Below are the code and all the weights of a small trained network. Each question names an input and a target symbol and asks about switching units off, where a switched-off unit gives its printed mean instead of its output.

import numpy as np


def w(rows, s, z=0):
    codes = np.array(rows[::2]) - 128.0
    scale = np.full(codes.shape[1], s)
    scale[-1] = z or s
    return codes * scale


def f(y):
    return np.maximum(y, 0)


def softmax(a):
    e = np.exp(a - a.max(-1, keepdims=True))
    return e / e.sum(-1, keepdims=True)


def log_softmax(a):
    a = a - a.max(-1, keepdims=True)
    return a - np.log(np.exp(a).sum(-1, keepdims=True))


def net(x, mask):
    ids = ['ΓΛΠαηξσ'.index(c) for c in x.split()]
    T = len(ids)
    res = E[ids] + P[:T]
    q, k, v = (res @ M[0].T for M in (Q, K, V))
    z = softmax(np.where(np.tri(T) > 0, q @ k.T / 3**0.5, -1e9)) @ v
    res = res + np.where(mask[0], z, O[0][:, -1]) @ O[0][:, :-1]
    y = f(res @ A[0][:, :-1].T + A[0][:, -1])
    res = res + np.where(mask[1:9], y, B[0][:, -1]) @ B[0][:, :-1]
    return log_softmax(res[-1] @ U[:, :-1].T + U[:, -1])


Q, K, V, O, A, B = {}, {}, {}, {}, {}, {}
E = w([
[214,209,133,167,102,45,186,92],'Γ',
[138,118,166,160,92,109,155,119],'Λ',
[166,161,153,147,91,97,153,89],'Π',
[158,164,156,117,78,141,135,88],'α',
[194,144,130,155,116,99,124,133],'η',
[113,96,159,137,129,118,211,93],'ξ',
[98,253,120,184,196,125,117,128],'σ',
],0.016)
P = w([
[197,178,176,126,199,95,99,33],'0',
[129,92,84,215,147,104,115,66],'1',
[52,196,41,130,93,63,124,121],'2',
[170,132,175,113,159,151,156,181],'3',
[111,63,92,183,205,152,85,120],'4',
[10,202,53,145,94,80,127,128],'5',
[174,106,136,92,153,186,177,195],'6',
[124,69,79,182,214,143,61,134],'7',
[21,205,55,151,85,67,145,123],'8',
[203,141,79,94,156,196,178,188],'9',
],0.012)
Q[0] = w([
[143,151,164,218,45,42,181,108],'H1',
[1,202,45,70,83,43,180,175],'H1',
[210,59,243,40,247,193,117,148],'H1',
],0.0058)
K[0] = w([
[171,86,171,35,152,127,113,142],'H1',
[117,221,136,162,186,69,77,1],'H1',
[107,132,37,149,59,91,116,244],'H1',
],0.0075)
V[0] = w([
[135,58,150,168,53,122,132,88],'H1',
[187,138,101,207,220,84,2,130],'H1',
[48,115,73,195,133,115,93,189],'H1',
],0.0086)
O[0] = w([
[139,104,67,147,81,170,95,66,125],'H1',
[78,101,185,176,142,88,76,182,242],'H1',
[91,3,129,101,123,43,111,149,1],'H1',
],0.012,0.0076)
A[0] = w([
[129,163,140,212,195,210,178,165,64],'N1',
[52,114,12,171,84,162,187,93,192],'N2',
[22,129,50,194,157,86,162,35,84],'N3',
[199,146,176,105,185,164,137,59,21],'N4',
[97,194,136,66,147,167,206,208,28],'N5',
[149,124,74,184,166,147,223,224,40],'N6',
[157,66,80,145,254,141,168,35,147],'N7',
[150,120,175,93,193,66,108,247,4],'N8',
],0.0076,0.0036)
B[0] = w([
[169,105,163,160,79,190,124,139,250],'N1',
[138,166,62,66,119,147,120,115,164],'N2',
[114,149,87,88,115,179,58,195,173],'N3',
[60,175,154,79,190,124,117,177,165],'N4',
[201,65,254,153,86,140,135,50,165],'N5',
[110,184,97,198,170,127,149,211,163],'N6',
[168,141,184,128,100,169,72,196,156],'N7',
[107,151,126,61,66,216,213,107,171],'N8',
],0.0097,0.012)
U = w([
[125,175,151,104,115,115,125,172,45],'Γ',
[179,153,137,148,81,143,106,122,1],'Λ',
[103,190,66,114,137,118,101,139,219],'Π',
[157,163,98,119,134,175,141,84,114],'α',
[250,89,246,178,165,141,97,71,145],'η',
[254,108,124,113,102,195,154,163,116],'ξ',
[83,157,122,174,180,101,68,192,203],'σ',
],0.0082,0.0059)

Each question gives the input, a string of symbols that net reads in full, and the target symbol t.
The units are the heads (3 rows each of Q, K, V and O) and the neurons (one row each of A and B). Each row of codes is followed by its name. A weight is (code - 128) times the scale printed after its matrix; where a second scale follows, it is the last column's (O, A, B and U).
mask holds one flag per unit, heads first, then neurons. A switched-off unit (its flag False) gives its mean, the last column of its rows in O or B, instead of its output. The means were averaged over made-up inputs and are rounded, as every weight is.
A unit's drop is (log p(t) with every unit on - log p(t) with that unit switched off) / (log p(t) with every unit on - log p(t) with every unit switched off).
The circuit of an input: a set's keep is (log p(t) with only the set's units on - log p(t) with every unit switched off) / (log p(t) with every unit on - log p(t) with every unit switched off). Starting from all 9 units, units are removed one at a time, each time the one whose removal leaves the highest keep (on an exact tie, the one counted first), for as long as the keep stays at least 0.8.
units of the circuit, in order: the units of the circuit, biggest drop first
most important unit: the unit with the biggest drop
top k neurons: the k neurons with the biggest drops, biggest first
drop when u is switched off: that unit's drop, to one decimal
input Γ Λ Π Π Λ η ξ Λ Π, target η: units of the circuit, in order -> H1, N5, N1
input η η Π η ξ α Π η η σ, target η: most important unit -> N5
input Γ α η Γ η η Γ σ σ, target η: units of the circuit, in order -> H1, N5
input α ξ α η σ Λ, target ξ: top 2 neurons -> N1, N5
input α σ Λ σ, target ξ: units of the circuit, in order -> N8, H1, N4
input Γ η σ α α η, target η: top 2 neurons -> N5, N1
input Π ξ Λ σ η, target σ: units of the circuit, in order -> N1, H1
input η Λ σ σ ξ, target σ: units of the circuit, in order -> H1, N1
input η η η σ Π, target σ: units of the circuit, in order -> H1, N5
input α Λ Λ, target ξ: units of the circuit, in order -> H1, N1
input η Γ η, target σ: top 2 neurons -> N5, N2
input Λ Λ η σ Λ, target σ: top 3 neurons -> N1, N5, N8
input σ σ σ η ξ, target σ: top 3 neurons -> N5, N1, N3
input ξ ξ η η Λ α, target α: units of the circuit, in order -> H1
input ξ η Λ σ η α η ξ σ Γ, target η: units of the circuit, in order -> N5, N8
input σ η σ α ξ σ σ η Λ, target Γ: drop when N6 is switched off -> 0.0
input Γ η η α σ η η Λ Γ, target η: drop when N5 is switched off -> 0.6
input Γ α ξ, target η: drop when N1 is switched off -> 0.2
input ξ η Λ, target α: drop when N2 is switched off -> 0.2
input σ Λ η σ, target ξ: units of the circuit, in order -> N1
